Here is a tiny trained network, its code and every weight. The questions are about switching its units off for an input and a class, where a switched-off unit gives its printed mean instead of its output.

import numpy as np


def w(rows, s, z=0):
    codes = np.array(rows[::2]) - 128.0
    scale = np.full(codes.shape[1], s)
    scale[-1] = z or s
    return codes * scale


def f(y):
    return y / 2 * (1 + np.tanh(0.7978845608 * (y + 0.044715 * y**3)))


def log_softmax(a):
    a = a - a.max(-1, keepdims=True)
    return a - np.log(np.exp(a).sum(-1, keepdims=True))


def net(x, mask):
    res = np.array(x, float).reshape(1, 8) / 4 @ E
    y = f(res @ A[0][:, :-1].T + A[0][:, -1])
    res = res + np.where(mask, y, B[0][:, -1]) @ B[0][:, :-1]
    return log_softmax(res[-1] @ U[:, :-1].T + U[:, -1])


A, B = {}, {}
E = w([
[255,189,229,160,212,148,63,100,165],'x0',
[90,138,87,190,116,96,216,128,66],'x1',
[159,207,138,95,161,52,97,194,131],'x2',
[228,198,169,181,80,68,215,29,123],'x3',
[161,181,136,196,157,134,162,123,102],'x4',
[56,85,224,194,144,231,164,95,168],'x5',
[103,99,113,242,215,198,198,136,38],'x6',
[25,161,183,149,60,112,200,112,193],'x7',
],0.0066)
A[0] = w([
[138,172,233,125,114,170,113,108,223,136],'n1',
[217,171,120,71,178,54,36,188,160,168],'n2',
[11,127,123,234,140,151,222,188,72,144],'n3',
[154,203,212,131,78,163,128,120,223,150],'n4',
[183,114,152,235,175,219,159,98,41,198],'n5',
[177,183,99,61,125,100,58,181,115,71],'n6',
[133,172,255,199,145,191,164,116,208,249],'n7',
[197,154,142,197,167,153,150,101,72,114],'n8',
[8,26,76,71,96,154,122,160,165,185],'n9',
[176,197,80,86,132,22,149,121,84,252],'n10',
[140,154,90,178,126,43,216,71,94,157],'n11',
[106,161,229,110,114,150,141,73,243,155],'n12',
[110,192,81,155,53,55,223,50,46,155],'n13',
],0.0068,0.0048)
B[0] = w([
[49,45,216,136,139,47,75,56,161,186],'n1',
[156,232,136,44,175,106,36,171,133,251],'n2',
[14,168,55,237,177,83,188,223,63,251],'n3',
[122,161,189,174,60,27,107,148,223,184],'n4',
[191,127,179,202,248,198,97,28,73,255],'n5',
[185,192,113,82,152,89,77,208,167,191],'n6',
[72,29,231,235,190,80,100,32,160,242],'n7',
[253,181,144,199,190,199,141,99,163,194],'n8',
[47,45,32,54,76,246,51,149,74,252],'n9',
[241,206,100,102,84,57,149,206,170,227],'n10',
[172,149,93,213,45,129,229,121,148,197],'n11',
[8,81,232,176,59,59,82,106,168,193],'n12',
[209,139,59,190,14,105,251,158,192,214],'n13',
],0.0064,0.0095)
U = w([
[234,113,187,196,233,226,104,29,72,109],'0',
[196,217,101,17,145,63,24,197,153,227],'1',
[7,118,75,195,172,141,175,191,35,94],'2',
[210,172,73,167,26,76,244,124,161,121],'3',
[56,15,45,23,54,254,57,135,145,129],'4',
[34,96,233,172,94,38,76,63,208,2],'5',
],0.0076,0.0036)

Each question gives the input, the list of numbers given to net, and the class t.
The units are the neurons (one row each of A and B). Each row of codes is followed by its name. A weight is (code - 128) times the scale printed after its matrix; where a second scale follows, it is the last column's (A, B and U).
mask holds one flag per neuron, in row order. A switched-off neuron (its flag False) gives its mean, the last column of its row in B, instead of its output. The means were averaged over made-up inputs and are rounded, as every weight is.
A unit's drop is (log p(t) with every unit on - log p(t) with that unit switched off) / (log p(t) with every unit on - log p(t) with every unit switched off).
The circuit of an input: a set's keep is (log p(t) with only the set's units on - log p(t) with every unit switched off) / (log p(t) with every unit on - log p(t) with every unit switched off). Starting from the 12 units with the biggest drops (on a tie, the unit counted first), units are removed one at a time, each time the one whose removal leaves the highest keep (on an exact tie, the one counted first), for as long as the keep stays at least 0.8.
circuit, biggest first: the units of the circuit, biggest drop first
unit that matters most: the unit with the biggest drop
k most important neurons: the k neurons with the biggest drops, biggest first
drop when u is switched off: that unit's drop, to one decimal
input [-7,-5,4,2,8,2,0,-1], class 3: unit that matters most	n9
input [4,6,-2,6,-3,1,-4,-7], class 3: circuit, biggest first	n10, n11
input [2,-3,-2,5,-8,-7,7,-3], class 1: 2 most important neurons	n7, n10
input [0,-5,1,-6,4,4,-1,-7], class 4: circuit, biggest first	n10, n8
input [1,-4,1,-7,3,1,-2,-1], class 4: 3 most important neurons	n10, n9, n8
input [-6,0,6,4,7,5,8,-3], class 0: 2 most important neurons	n5, n8
input [7,6,4,-5,-3,-1,3,-8], class 1: 2 most important neurons	n2, n7
input [8,-1,2,-4,-7,-4,1,6], class 5: 2 most important neurons	n1, n12
input [2,-7,-3,-5,-6,0,-6,-1], class 4: 2 most important neurons	n9, n10
input [-3,2,8,-5,-7,1,-3,-1], class 4: 2 most important neurons	n9, n4
input [-7,-5,-2,-2,0,0,4,5], class 4: 3 most important neurons	n9, n5, n7
input [-8,-1,-1,-1,-5,1,1,1], class 4: drop when n9 is switched off	0.9
input [-7,-2,1,4,-7,0,-3,5], class 4: drop when n9 is switched off	0.8
input [-8,-5,-5,3,-3,-7,-3,4], class 4: circuit, biggest first	n9
input [6,-8,2,8,-6,7,7,1], class 5: drop when n12 is switched off	0.2
input [8,8,-5,5,-1,7,3,6], class 5: drop when n12 is switched off	0.9
